Here is a tiny trained network, its code and every weight. The questions are about switching its units off for an input and a class, where a switched-off unit gives its printed mean instead of its output.

import numpy as np


def w(rows, s, z=0):
    codes = np.array(rows[::2]) - 128.0
    scale = np.full(codes.shape[1], s)
    scale[-1] = z or s
    return codes * scale


def norm(h):
    return h / np.sqrt((h * h).mean(-1, keepdims=True) + 1e-5)


def f(y):
    return y / 2 * (1 + np.tanh(0.7978845608 * (y + 0.044715 * y**3)))


def log_softmax(a):
    a = a - a.max(-1, keepdims=True)
    return a - np.log(np.exp(a).sum(-1, keepdims=True))


def net(x, mask):
    res = np.array(x, float).reshape(1, 3) / 4 @ E
    u = 0
    for l in range(3):
        y = f(norm(res) @ A[l][:, :-1].T + A[l][:, -1])
        res = res + np.where(mask[u : u + 6], y, B[l][:, -1]) @ B[l][:, :-1]
        u += 6
    return log_softmax(norm(res)[-1] @ U[:, :-1].T + U[:, -1])


A, B = {}, {}
E = w([
[79,165,146,182,99,98,124,247],'x0',
[73,186,60,128,102,99,82,104],'x1',
[241,122,176,138,136,145,101,111],'x2',
],0.013)
A[0] = w([
[68,32,138,161,141,220,120,24,230],'0.n0',
[52,127,102,23,222,21,4,104,173],'0.n1',
[155,190,190,144,128,123,21,235,82],'0.n2',
[115,179,4,193,103,193,17,143,177],'0.n3',
[164,163,163,82,55,93,109,59,87],'0.n4',
[67,139,18,93,105,64,135,112,250],'0.n5',
],0.0049,0.0023)
B[0] = w([
[106,132,50,1,137,146,105,136,213],'0.n0',
[179,124,161,93,146,147,160,150,212],'0.n1',
[90,104,152,119,118,155,85,220,183],'0.n2',
[223,91,118,120,137,130,161,121,222],'0.n3',
[157,165,153,184,127,168,152,98,154],'0.n4',
[93,33,178,145,137,159,150,181,254],'0.n5',
],0.0094,0.0044)
A[1] = w([
[63,103,121,165,56,133,103,84,182],'1.n0',
[89,124,111,75,100,107,159,62,105],'1.n1',
[222,159,181,137,123,39,82,138,250],'1.n2',
[145,158,146,254,179,118,48,142,162],'1.n3',
[202,149,139,118,152,139,123,46,147],'1.n4',
[174,164,132,121,159,156,178,93,126],'1.n5',
],0.0076,0.0018)
B[1] = w([
[185,115,134,86,133,83,189,119,134],'1.n0',
[171,138,120,48,169,154,172,254,174],'1.n1',
[136,146,59,171,95,137,47,149,220],'1.n2',
[180,111,70,55,177,91,157,184,175],'1.n3',
[144,198,108,195,75,178,171,27,254],'1.n4',
[37,224,146,133,96,166,86,136,183],'1.n5',
],0.0092,0.0053)
A[2] = w([
[40,81,156,167,122,105,176,172,255],'2.n0',
[218,159,89,150,87,139,116,152,156],'2.n1',
[105,69,82,19,199,173,164,130,119],'2.n2',
[125,190,143,194,121,72,227,216,215],'2.n3',
[114,137,133,59,148,166,194,166,228],'2.n4',
[109,98,101,1,71,122,167,166,216],'2.n5',
],0.0079,0.0017)
B[2] = w([
[157,167,42,150,89,92,157,28,251],'2.n0',
[131,180,159,101,157,171,84,137,206],'2.n1',
[163,65,147,128,166,173,168,153,252],'2.n2',
[162,133,144,169,82,95,103,115,233],'2.n3',
[91,134,120,145,146,7,133,123,231],'2.n4',
[119,127,230,120,191,131,148,122,254],'2.n5',
],0.012,0.0063)
U = w([
[128,55,150,64,207,111,186,130,191],'0',
[56,134,142,118,107,130,111,139,15],'1',
[118,79,59,91,110,110,90,139,3],'2',
[132,134,98,183,74,8,174,115,175],'3',
[167,179,117,113,116,193,96,70,239],'4',
[86,140,135,95,125,115,105,151,10],'5',
[77,124,79,95,119,114,96,134,13],'6',
[191,143,127,146,106,97,29,222,158],'7',
],0.014,0.0047)

Each question gives the input, the list of numbers given to net, and the class t.
The units are the neurons (one row each of A and B). Each row of codes is followed by its name. A weight is (code - 128) times the scale printed after its matrix; where a second scale follows, it is the last column's (A, B and U).
mask holds one flag per neuron, layer by layer. A switched-off neuron (its flag False) gives its mean, the last column of its row in B, instead of its output. The means were averaged over made-up inputs and are rounded, as every weight is.
A unit's drop is (log p(t) with every unit on - log p(t) with that unit switched off) / (log p(t) with every unit on - log p(t) with every unit switched off).
The circuit of an input: a set's keep is (log p(t) with only the set's units on - log p(t) with every unit switched off) / (log p(t) with every unit on - log p(t) with every unit switched off). Starting from the 12 units with the biggest drops (on a tie, the unit counted first), units are removed one at a time, each time the one whose removal leaves the highest keep (on an exact tie, the one counted first), for as long as the keep stays at least 0.8.
units of the circuit, in order: the units of the circuit, biggest drop first
k most important neurons: the k neurons with the biggest drops, biggest first
k most important neurons of layer l: the k neurons of layer l with the biggest drops, biggest first
drop of u: that unit's drop, to one decimal
input [6,-4,-2], class 3: units of the circuit, in order => (2.n0)
input [-5,-8,2], class 4: units of the circuit, in order => (1.n4, 0.n5, 1.n5)
input [-2,-3,1], class 4: 2 most important neurons => (0.n5, 1.n4)
input [-6,-5,1], class 4: units of the circuit, in order => (1.n4, 0.n5)
input [0,-8,3], class 4: 2 most important neurons of layer 0 => (0.n5, 0.n2)
input [4,8,1], class 7: 2 most important neurons => (0.n3, 2.n4)
input [1,-7,0], class 3: 2 most important neurons => (0.n3, 1.n4)
input [0,-3,1], class 4: 3 most important neurons => (0.n5, 0.n2, 2.n4)
input [1,-5,-6], class 3: 3 most important neurons of layer 2 => (2.n0, 2.n4, 2.n3)
input [-1,7,-1], class 0: drop of 0.n5 => 0.6
input [-1,-8,2], class 4: drop of 0.n5 => 0.8
input [8,-7,-7], class 3: drop of 2.n0 => 0.1
input [-3,-8,4], class 4: drop of 2.n4 => 0.0
input [4,-8,-1], class 3: most important neuron of layer 2 => (2.n0)
